Here is a tiny trained network, its code and every weight. The questions are about switching its units off for an input and a class, where a switched-off unit gives its printed mean instead of its output.

import numpy as np


def w(rows, s, z=0):
    codes = np.array(rows[::2]) - 128.0
    scale = np.full(codes.shape[1], s)
    scale[-1] = z or s
    return codes * scale


def norm(h):
    return h / np.sqrt((h * h).mean(-1, keepdims=True) + 1e-5)


def f(y):
    return np.maximum(y, 0)


def log_softmax(a):
    a = a - a.max(-1, keepdims=True)
    return a - np.log(np.exp(a).sum(-1, keepdims=True))


def net(x, mask):
    res = np.array(x, float).reshape(1, 4) / 4 @ E
    u = 0
    for l in range(2):
        y = f(norm(res) @ A[l][:, :-1].T + A[l][:, -1])
        res = res + np.where(mask[u : u + 16], y, B[l][:, -1]) @ B[l][:, :-1]
        u += 16
    return log_softmax(norm(res)[-1] @ U[:, :-1].T + U[:, -1])


A, B = {}, {}
E = w([
[159,159,98,93],'x0',
[128,211,170,155],'x1',
[202,99,140,176],'x2',
[79,181,120,252],'x3',
],0.0031)
A[0] = w([
[181,143,112,65,218],'0.n0',
[183,107,105,126,114],'0.n1',
[66,73,122,168,104],'0.n2',
[170,176,137,83,80],'0.n3',
[87,123,196,122,156],'0.n4',
[130,198,106,147,20],'0.n5',
[164,198,161,82,13],'0.n6',
[160,194,145,97,36],'0.n7',
[173,182,119,69,78],'0.n8',
[68,108,95,126,252],'0.n9',
[122,141,175,144,159],'0.n10',
[142,204,95,52,116],'0.n11',
[129,253,69,190,91],'0.n12',
[177,93,118,111,44],'0.n13',
[133,169,220,64,120],'0.n14',
[132,79,152,161,153],'0.n15',
],0.0054,0.0017)
B[0] = w([
[135,59,115,149,232],'0.n0',
[176,163,248,89,169],'0.n1',
[94,103,77,118,193],'0.n2',
[88,90,93,198,171],'0.n3',
[167,93,174,87,179],'0.n4',
[197,164,178,15,166],'0.n5',
[99,81,14,159,166],'0.n6',
[62,159,40,137,160],'0.n7',
[86,80,103,180,183],'0.n8',
[189,114,72,236,229],'0.n9',
[125,100,95,68,174],'0.n10',
[108,104,121,197,210],'0.n11',
[114,141,143,34,254],'0.n12',
[252,41,201,92,162],'0.n13',
[88,84,101,157,199],'0.n14',
[122,171,102,88,182],'0.n15',
],0.0035,0.0029)
A[1] = w([
[228,72,104,213,216],'1.n0',
[201,168,120,171,132],'1.n1',
[59,190,175,36,150],'1.n2',
[97,53,177,109,114],'1.n3',
[173,253,180,106,212],'1.n4',
[219,98,81,75,123],'1.n5',
[32,97,70,191,204],'1.n6',
[135,238,173,168,145],'1.n7',
[97,110,73,24,123],'1.n8',
[147,156,56,116,250],'1.n9',
[89,169,11,104,193],'1.n10',
[159,140,25,143,218],'1.n11',
[15,48,163,33,172],'1.n12',
[171,135,189,235,127],'1.n13',
[139,42,189,129,178],'1.n14',
[222,121,183,53,169],'1.n15',
],0.005,0.0017)
B[1] = w([
[106,134,123,71,236],'1.n0',
[47,131,162,181,154],'1.n1',
[201,162,135,106,173],'1.n2',
[176,179,71,131,178],'1.n3',
[98,204,254,7,184],'1.n4',
[104,114,133,120,195],'1.n5',
[167,85,116,154,253],'1.n6',
[176,137,131,24,181],'1.n7',
[92,194,211,198,193],'1.n8',
[35,108,203,128,195],'1.n9',
[59,37,149,191,223],'1.n10',
[77,106,162,151,210],'1.n11',
[144,172,129,194,219],'1.n12',
[44,141,146,119,175],'1.n13',
[178,204,101,106,205],'1.n14',
[107,133,79,159,186],'1.n15',
],0.0042)
U = w([
[248,73,36,57,169],'0',
[206,206,71,200,2],'1',
[25,46,90,221,191],'2',
[80,223,207,58,128],'3',
],0.011,0.005)

Each question gives the input, the list of numbers given to net, and the class t.
The units are the neurons (one row each of A and B). Each row of codes is followed by its name. A weight is (code - 128) times the scale printed after its matrix; where a second scale follows, it is the last column's (A, B and U).
mask holds one flag per neuron, layer by layer. A switched-off neuron (its flag False) gives its mean, the last column of its row in B, instead of its output. The means were averaged over made-up inputs and are rounded, as every weight is.
A unit's drop is (log p(t) with every unit on - log p(t) with that unit switched off) / (log p(t) with every unit on - log p(t) with every unit switched off).
The circuit of an input: a set's keep is (log p(t) with only the set's units on - log p(t) with every unit switched off) / (log p(t) with every unit on - log p(t) with every unit switched off). Starting from the 12 units with the biggest drops (on a tie, the unit counted first), units are removed one at a time, each time the one whose removal leaves the highest keep (on an exact tie, the one counted first), for as long as the keep stays at least 0.8.
circuit, biggest first: the units of the circuit, biggest drop first
unit that matters most: the unit with the biggest drop
top k neurons: the k neurons with the biggest drops, biggest first
k most important neurons of layer l: the k neurons of layer l with the biggest drops, biggest first
drop when u is switched off: that unit's drop, to one decimal
input [-3,1,-2,-1], class 1: most important neuron of layer 1	(1.n12)
input [-1,-2,5,0], class 0: top 2 neurons	(1.n8; 0.n13)
input [6,7,4,0], class 2: circuit, biggest first	(0.n6; 0.n7; 1.n10)
input [-4,-5,-2,-3], class 0: circuit, biggest first	(1.n10; 1.n14; 1.n3)
input [3,-2,-4,-7], class 2: top 2 neurons	(1.n8; 1.n7)
input [8,1,-2,3], class 2: top 3 neurons	(1.n10; 0.n11; 0.n6)
input [-7,-1,1,-1], class 1: 2 most important neurons of layer 0	(0.n15; 0.n4)
input [6,-2,-2,5], class 3: 2 most important neurons of layer 0	(0.n12; 0.n5)
input [-5,2,0,6], class 3: 2 most important neurons of layer 1	(1.n7; 1.n10)
input [-7,7,-5,-5], class 1: 2 most important neurons of layer 0	(0.n4; 0.n2)
input [-4,8,-1,-8], class 2: drop when 0.n14 is switched off	0.2
input [-5,3,2,7], class 3: drop when 1.n7 is switched off	0.1
input [-8,-3,8,-4], class 0: drop when 1.n8 is switched off	0.0
input [-8,-2,-5,-5], class 1: unit that matters most	1.n12
input [-3,3,-1,-5], class 1: drop when 0.n2 is switched off	0.2
